array([[ -8, -58,  67,  17, -59,  43,  20],
       [ -4, -56,  64,  24, -52,  44,  15]]) ans = 44

array([[-55,  51,   4,  59, -26, -29,  55],
       [-17,  28, -14,  34,   7,   8,  32],
       [ 59,  18,  84,  10, -62, -70,  11]]) ans = 8

array([[-63, -73,   7,   5],
       [-16, -45, -14, -39]]) ans = -14

array([[-47, -28, -72,  21, -33,  -5],
       [-43, -60, -64, -14, -23, -81],
       [-44,  64,  35, -81, -28,  74]]) ans = -23

array([[ -3,  -3, -26,  26, -16,  -9,  -1],
       [ 45, -26, -20,  13,  66, -13,  45],
       [ -1,  49,  34, -39, -12,  49,  -2]]) ans = -13

array([[  9,  36,  24,  -4,  29],
       [-64,  74, -65, -36,  39],
       [-18,  10,   0,  -4,  -6]]) ans = -36

array([[ 56,  26,  59, -24, -57, -75],
       [ 49,  -6,  80,  28,  33, -37]]) ans = 33

array([[-11,  72, -14,  87,  33,  25,  13],
       [-21, -66, -35,  16, -38, -23,  22]]) ans = -23

array([[ 59,  46,   5, -32,  85,  58,   4],
       [-73, -58, -18, -48, -82, -53, -47]]) ans = -53

array([[-29, -35, -22, -83],
       [  1,  84,  38,  22],
       [-12,  37,  19, -87]]) ans = 38
---
[[ 19  25   8 -28]
 [ 17  21  -1 -22]
 [ 38  32  25  40]] result: -22

[[  2 -23  -8   7   6  12]
 [  1   6 -27 -21   1 -20]
 [-37 -21  -7  38 -25  12]] result: -20

[[-46 -10  18  49]
 [ 14  -6  17  26]
 [ 19   8 -13  -1]] result: 26

[[4 3 5 1 6]
 [3 4 6 1 6]
 [7 1 6 5 5]] result: 6

[[7 7 6 6]
 [1 3 7 4]
 [4 2 7 2]] result: 4

[[  4  42  15   6 -18  -9 -14]
 [ -1 -11  25   0 -21  31  -6]
 [ -6  -5   4   3 -32  33  -4]] result: -6

[[187 177 177 163 203]
 [142  81 144 161 120]
 [104  63  80 130 100]] result: 120
---
6818  7735  9240  6964  8088  6133
4191  5740  4265  3504  6765  8507
4036  4592  2228  3867  4697  7617
| 5740

9721  4300  6660  5289
8208  9038  7802  3010
| 9038

6  3  2  2  2
6  2  2  2  2
7  4  2  2  2
| 2

3  6  1  4  4  8
7  1  4  3  5  5
6  5  3  5  1  7
| 1

345  339  354  355  316
590  332  811  664  209
| 332

211  249  165  172  131  113
 69   50  160  111  156  134
| 50

666  707  478  433  239  322  308
753  818  496  413  132  244  251
| 818

 78  136  100  164
 78  158   61  180
114  216  102  167
| 158

6789  6026  6210  2083  5854  5808  4588
6177  6045  5748  3348  6068  6833  8419
| 6045
---
Q: [-35 -24   2  47 -25   7  44]
A: 47, -35

Q: [927 240 941 467 202 730 520]
A: 941, 202

Q:
[[889 993 917 154]
 [462  42 584 221]]
A: 993, 42

Q: [3388 1715 2235 2487 8896]
A: 8896, 1715

Q:
[[50 54 17 44 47]
 [52 48 76 82 92]
 [96 77 48 59 41]]
A: 96, 17

Q:
[[ 410  135 -384  667 -451]
 [ 535  150  317  187  280]
 [-485 -192  491 -558  546]]
A: 667, -558
---
[46 72 28  7 15  1] Answer: 15

[[  7  59  17 -34  73  59]
 [ 52   4  80 -51  49  64]] Answer: 4

[[ 18  62  63  27]
 [-15 -29 -20 -38]
 [  1   1   1   1]] Answer: -20

[ 47  62  19 -14] Answer: 47

[-64  62 -23   3 -44] Answer: -23

[  0 -21  21 -64] Answer: 0

[[-49  28  15  -8 -61  40   0]
 [-80  19   1  13 -22   2  13]] Answer: -49

[[ 81 -51 -60  77  -1]
 [ 27 -37  -4 -41  32]
 [ 27 -37  -5 -49  35]] Answer: -49
---
[[  9.4   8.9 -12.0  10.5]
 [ 17.5  10.5  15.9  10.1]
 [ 21.7  16.6   5.4  10.0]]	10.0

[[-0.010  0.133  0.045  0.040 -0.077  0.075  0.109]
 [ 0.195  0.104 -0.156  0.063 -0.007 -0.064  0.006]
 [ 0.153  0.137  0.075  0.017  0.135 -0.006  0.073]]	0.073

[[ -11.11   52.22  180.70  -44.09]
 [-168.92  177.28  -63.21 -181.21]
 [   1.20 -208.67 -152.70   25.80]]	25.80

[[ 0.046 -0.144  0.018  0.036 -0.062]
 [ 0.022 -0.072  0.193 -0.036 -0.102]
 [ 0.147  0.181  0.126  0.098 -0.030]]	-0.030

[[ 0.07  0.00  0.05  0.10 -0.08 -0.11]
 [ 0.01  0.04  0.14 -0.04  0.14  0.02]
 [ 0.07  0.02  0.04  0.12 -0.13 -0.14]]	-0.14

[[-0.3 -0.4 -0.3  1.3 -0.8 -0.6]
 [ 0.8 -0.4 -1.7  0.0 -0.6 -0.4]
 [ 1.2 -0.4 -1.5  0.6 -0.3 -0.3]]	-0.3

[[-0.212 -0.043 -0.023 -0.212]
 [-0.023  0.118  0.151 -0.023]
 [ 0.114 -0.009  0.000  0.114]]	0.114

[[-0.016  0.006 -0.021  0.110  0.036 -0.080 -0.085]
 [-0.021 -0.054 -0.051  0.139  0.054  0.175  0.177]
 [-0.042  0.073  0.186  0.016 -0.010 -0.220  0.208]]	0.208
---
[[7 7 8 6 2]
 [7 6 7 5 5]] result: 7

[[ 739 -393  981  281  -57  451 -426]
 [ 452  117  291 -753  187 -684  805]] result: 187

[[6873 6221 5384 2991 8305 4389 4748]
 [5702 3467 4062 7357 6746 4622 4709]] result: 6746

[[4 5 1 6 5 2]
 [3 5 5 5 3 7]] result: 5

[[ 25 -14 -32 -18]
 [ 33 -13 -21 -11]] result: -13

[[2756 8326 5640 6706 5495 5089 4696]
 [6592 6507 3480 4759 4140 8388 6276]] result: 4140

[[828 163 517 496]
 [727 754 453 591]] result: 754

[[66 50 31 65 17 32]
 [54 64 36 81 42 60]] result: 81

[[614 506 467 555 487 512 347]
 [464 931 397 534  44 488 554]] result: 44

[[ -68 -293  611  741 -580 -339]
 [-750  918  517 -307  123  640]] result: -307
---
[  8  42 -75 -35  57 -41] -41

[-54  49 -48  45  11 -49  67] -49

[-54 -85  23 -16 -55] -55

[-68  40  60 -45  58] -45

[-49 -66  80 -35] -49

[-18  69 -85  85] -18

[[37 -2 17 23]
 [58 51 64 12]] 12
---
[[ 25 -14   0  40]
 [ 23  74 -31  65]
 [ 87  23 -20 -39]] --> 74

[[ -3  50 -74 -78 -30 -33]
 [ 48  26  17 -15  49  24]] --> 26

[[  6  -7 -43  34 -69  52]
 [-16  57 -45  37 -53 -36]] --> 57

[[45 25 82 20 -2]
 [50 26 87 17 -6]] --> 26

[[-23  12  54  -2  65  -8  26]
 [-14 -23  74 -44  50  33  32]
 [ 21 -22 -36 -12 -56  21 -18]] --> -23

[[ 19  56  22 -55]
 [ 45  62  67 -15]] --> 62
---
array([1, 6, 8, 4, 4, 4, 7]) gives 4

array([[368, 520, 131, 667, 301, 207, 498],
       [402, 922, 210, 475, 395, 464, 466],
       [374, 548, 107, 627, 302, 231, 509]]) gives 475

array([8, 1, 8, 8, 8]) gives 8

array([[ 247,  408, -709,  371,   36,  582,  -18],
       [-206,  136, -214,  -99, -460, -563,   53],
       [-229,  549, -671,  679,   76,   45,   57]]) gives -99

array([ 125,   66, -538,  569, -309, -244, -284]) gives 569

array([ 43,  46,  47, -32,  48]) gives 47
---
Q: array([ 11, -22,  69,  77,   4])
A: 69, 77

Q:
array([[  8, -57, -50, -64, -23, -43,   3],
       [ 29,  19,  -1,  26,   5,  26, -43],
       [  8,   9,   5,  26,  19,  18, -36]])
A: 26, 29

Q:
array([[-34, -27,  19,  18,  70,  70, -29],
       [-69,  -4,   1, -25,  -3, -49, -65],
       [ 51,  24,   3,  55, -24,  75,  46]])
A: -25, 75

Q: array([ 30, -56,  65,  17, -19])
A: 65, 65

Q: array([  8,  49,  26, -39, -63,  -4,  62])
A: -39, 62

Q: array([-12,   3, -19,  78,  51,  85,  -5])
A: 78, 85

Q: array([ 32, -81,   9,   2,  19,  -9,  68])
A: 2, 68
